Below is a small trained network, with its code and all its weights. Each question gives an input and a class and asks what happens when units are switched off, that is, made to give their printed mean instead of their output.

import numpy as np


def w(rows, s, z=0):
    codes = np.array(rows[::2]) - 128.0
    scale = np.full(codes.shape[1], s)
    scale[-1] = z or s
    return codes * scale


def norm(h):
    return h / np.sqrt((h * h).mean(-1, keepdims=True) + 1e-5)


def f(y):
    return y / 2 * (1 + np.tanh(0.7978845608 * (y + 0.044715 * y**3)))


def log_softmax(a):
    a = a - a.max(-1, keepdims=True)
    return a - np.log(np.exp(a).sum(-1, keepdims=True))


def net(x, mask):
    res = np.array(x, float).reshape(1, 6) / 4 @ E
    u = 0
    for l in range(3):
        y = f(norm(res) @ A[l][:, :-1].T + A[l][:, -1])
        res = res + np.where(mask[u : u + 10], y, B[l][:, -1]) @ B[l][:, :-1]
        u += 10
    return log_softmax(norm(res)[-1] @ U[:, :-1].T + U[:, -1])


A, B = {}, {}
E = w([
[17,85,105,122,251,53,22,141,199,64,131,171],'x0',
[167,104,131,117,139,119,144,126,153,105,121,116],'x1',
[176,106,36,179,109,84,119,3,143,190,23,112],'x2',
[103,141,121,136,107,130,114,138,103,133,129,149],'x3',
[208,197,203,238,119,180,45,152,115,2,154,96],'x4',
[130,119,146,128,129,132,127,158,116,144,107,146],'x5',
],0.0059)
A[0] = w([
[113,121,120,87,82,91,206,122,120,204,136,150,4],'0.n1',
[124,164,146,90,132,103,122,188,138,104,154,102,190],'0.n2',
[208,103,148,122,178,104,144,107,162,115,116,88,178],'0.n3',
[123,111,101,139,110,138,168,59,100,119,123,199,118],'0.n4',
[119,165,99,58,147,180,233,229,119,117,205,117,140],'0.n5',
[80,126,123,159,205,65,72,132,225,93,122,210,132],'0.n6',
[56,65,76,91,125,77,100,173,156,134,121,92,95],'0.n7',
[122,112,126,81,76,130,187,108,131,153,153,97,135],'0.n8',
[124,87,67,81,155,112,183,215,95,178,174,137,102],'0.n9',
[190,140,150,255,120,157,102,121,135,110,156,124,100],'0.n10',
],0.0076,0.003)
B[0] = w([
[170,135,193,116,174,148,127,76,88,151,55,141,190],'0.n1',
[191,196,224,144,78,166,230,192,169,150,199,123,175],'0.n2',
[62,181,110,117,101,130,112,140,72,163,114,183,160],'0.n3',
[128,113,137,89,163,131,161,191,110,183,85,44,148],'0.n4',
[17,139,129,61,99,131,167,137,113,85,147,116,235],'0.n5',
[145,41,135,148,186,101,96,36,134,119,184,168,254],'0.n6',
[152,121,149,94,80,118,152,186,254,171,93,148,196],'0.n7',
[170,146,163,56,160,109,70,71,6,77,80,234,183],'0.n8',
[68,176,106,155,47,118,113,45,74,120,173,222,194],'0.n9',
[161,171,46,222,64,113,117,136,238,82,115,127,199],'0.n10',
],0.006,0.0087)
A[1] = w([
[188,145,124,254,160,166,96,94,135,59,216,110,46],'1.n1',
[124,151,85,154,52,31,139,112,92,98,177,182,206],'1.n2',
[155,107,121,161,189,152,96,116,200,61,162,135,167],'1.n3',
[181,65,14,186,149,115,83,78,88,140,39,162,179],'1.n4',
[108,73,127,78,149,91,180,92,172,144,157,136,72],'1.n5',
[46,23,113,87,119,88,141,162,219,242,167,114,83],'1.n6',
[134,155,101,81,195,89,106,135,77,165,39,56,179],'1.n7',
[96,150,71,126,139,93,110,91,184,141,80,185,133],'1.n8',
[147,218,66,130,51,163,198,159,146,151,65,66,236],'1.n9',
[82,95,206,161,151,177,138,177,85,30,181,153,6],'1.n10',
],0.0074,0.002)
B[1] = w([
[103,40,225,44,176,153,101,116,119,154,75,193,237],'1.n1',
[110,71,138,80,175,176,156,150,140,82,162,140,205],'1.n2',
[110,129,173,88,120,181,204,83,48,171,114,190,223],'1.n3',
[203,96,2,161,148,182,94,36,140,93,79,76,254],'1.n4',
[44,176,139,124,90,86,117,220,61,157,101,141,195],'1.n5',
[100,187,98,174,112,74,205,209,217,107,108,104,224],'1.n6',
[168,95,120,19,223,94,243,95,165,105,217,213,164],'1.n7',
[110,130,187,196,72,176,77,115,144,115,209,164,213],'1.n8',
[143,215,204,175,90,180,165,204,54,184,144,101,221],'1.n9',
[216,94,166,131,221,115,151,42,185,213,144,49,209],'1.n10',
],0.0065,0.0073)
A[2] = w([
[60,140,45,144,121,4,192,127,187,93,186,105,180],'2.n1',
[90,125,6,139,168,71,149,121,173,133,128,99,18],'2.n2',
[35,112,25,93,108,119,138,173,205,89,72,127,98],'2.n3',
[163,151,122,171,47,135,106,122,185,143,50,16,36],'2.n4',
[52,181,168,72,76,117,154,195,84,117,151,151,161],'2.n5',
[98,42,108,68,181,86,81,101,145,172,101,158,102],'2.n6',
[164,216,155,198,55,192,114,139,131,95,141,17,33],'2.n7',
[80,86,98,247,131,96,49,124,176,85,148,177,84],'2.n8',
[136,134,69,31,157,141,171,88,47,107,178,112,120],'2.n9',
[150,124,70,203,107,157,99,86,127,148,2,172,253],'2.n10',
],0.0083,0.0045)
B[2] = w([
[145,98,101,128,156,64,98,232,115,123,61,172,216],'2.n1',
[94,166,214,90,186,163,105,174,128,215,113,60,164],'2.n2',
[155,100,200,167,193,96,99,182,230,130,134,80,187],'2.n3',
[36,147,133,213,184,67,112,165,87,152,164,149,151],'2.n4',
[74,100,118,97,75,141,28,82,133,16,97,195,239],'2.n5',
[168,180,102,125,79,206,129,185,143,143,154,53,203],'2.n6',
[153,197,92,200,123,107,207,214,146,167,198,144,204],'2.n7',
[138,128,119,99,99,166,131,55,55,92,118,104,204],'2.n8',
[125,142,173,117,80,160,162,82,72,196,2,155,205],'2.n9',
[134,104,45,121,169,26,105,99,132,146,172,11,255],'2.n10',
],0.0092,0.0087)
U = w([
[61,177,184,65,61,152,138,92,52,96,59,221,254],'0',
[57,59,149,83,141,35,69,209,212,72,114,248,71],'1',
[208,154,45,77,148,103,201,34,59,240,54,101,38],'2',
[133,86,74,128,213,27,53,192,206,197,60,48,65],'3',
[172,217,194,190,68,212,212,203,128,81,216,193,94],'4',
[171,45,246,107,227,202,142,59,198,87,225,187,47],'5',
[195,217,64,251,146,91,172,155,86,200,179,67,148],'6',
[195,28,41,166,173,151,39,4,133,70,190,89,126],'7',
],0.011,0.0034)

Each question gives the input, the list of numbers given to net, and the class t.
The units are the neurons (one row each of A and B). Each row of codes is followed by its name. A weight is (code - 128) times the scale printed after its matrix; where a second scale follows, it is the last column's (A, B and U).
mask holds one flag per neuron, layer by layer. A switched-off neuron (its flag False) gives its mean, the last column of its row in B, instead of its output. The means were averaged over made-up inputs and are rounded, as every weight is.
A unit's drop is (log p(t) with every unit on - log p(t) with that unit switched off) / (log p(t) with every unit on - log p(t) with every unit switched off).
The circuit of an input: a set's keep is (log p(t) with only the set's units on - log p(t) with every unit switched off) / (log p(t) with every unit on - log p(t) with every unit switched off). Starting from the 12 units with the biggest drops (on a tie, the unit counted first), units are removed one at a time, each time the one whose removal leaves the highest keep (on an exact tie, the one counted first), for as long as the keep stays at least 0.8.
units of the circuit, in order: the units of the circuit, biggest drop first
unit that matters most: the unit with the biggest drop
k most important neurons of layer l: the k neurons of layer l with the biggest drops, biggest first
drop when u is switched off: that unit's drop, to one decimal
input [0,7,-7,7,-7,3], class 0: unit that matters most : 0.n9
input [1,-7,1,7,-8,5], class 3: 3 most important neurons of layer 1 : (1.n9 1.n3 1.n1)
input [7,-6,2,-4,0,6], class 3: 4 most important neurons of layer 0 : (0.n7 0.n8 0.n9 0.n6)
input [-6,3,-7,-7,0,0], class 0: units of the circuit, in order : (0.n5 2.n5)
input [1,4,-1,5,-7,2], class 1: 2 most important neurons of layer 1 : (1.n3 1.n9)
input [7,8,2,8,-2,-4], class 3: 2 most important neurons of layer 0 : (0.n6 0.n5)
input [0,-7,6,-3,5,-8], class 6: 3 most important neurons of layer 2 : (2.n7 2.n5 2.n4)
input [6,-3,-2,5,1,0], class 5: 2 most important neurons of layer 0 : (0.n6 0.n5)
input [4,-6,6,1,1,8], class 7: 2 most important neurons of layer 1 : (1.n8 1.n3)
input [-2,-5,0,-6,-6,2], class 0: 2 most important neurons of layer 1 : (1.n10 1.n4)
input [2,2,2,0,-5,4], class 3: 2 most important neurons of layer 0 : (0.n7 0.n5)
input [2,-8,7,1,0,-4], class 3: 2 most important neurons of layer 2 : (2.n2 2.n1)
input [7,8,1,5,0,2], class 3: 2 most important neurons of layer 1 : (1.n6 1.n5)
input [7,1,3,-6,2,8], class 7: most important neuron of layer 0 : (0.n6)
input [7,7,0,5,3,-1], class 5: 2 most important neurons of layer 1 : (1.n3 1.n1)
input [8,-7,2,2,-6,0], class 3: 2 most important neurons of layer 0 : (0.n5 0.n6)
input [0,7,5,5,3,7], class 6: 2 most important neurons of layer 0 : (0.n6 0.n8)
input [8,3,-4,-4,6,-7], class 5: drop when 0.n5 is switched off : 0.0
input [-8,-4,6,2,2,1], class 6: drop when 1.n9 is switched off : 0.1
input [-1,-2,6,-2,3,-7], class 6: drop when 0.n6 is switched off : 1.4
input [-7,2,1,1,1,1], class 6: unit that matters most : 0.n2
input [-2,-4,4,6,3,-8], class 6: drop when 0.n6 is switched off : 2.1
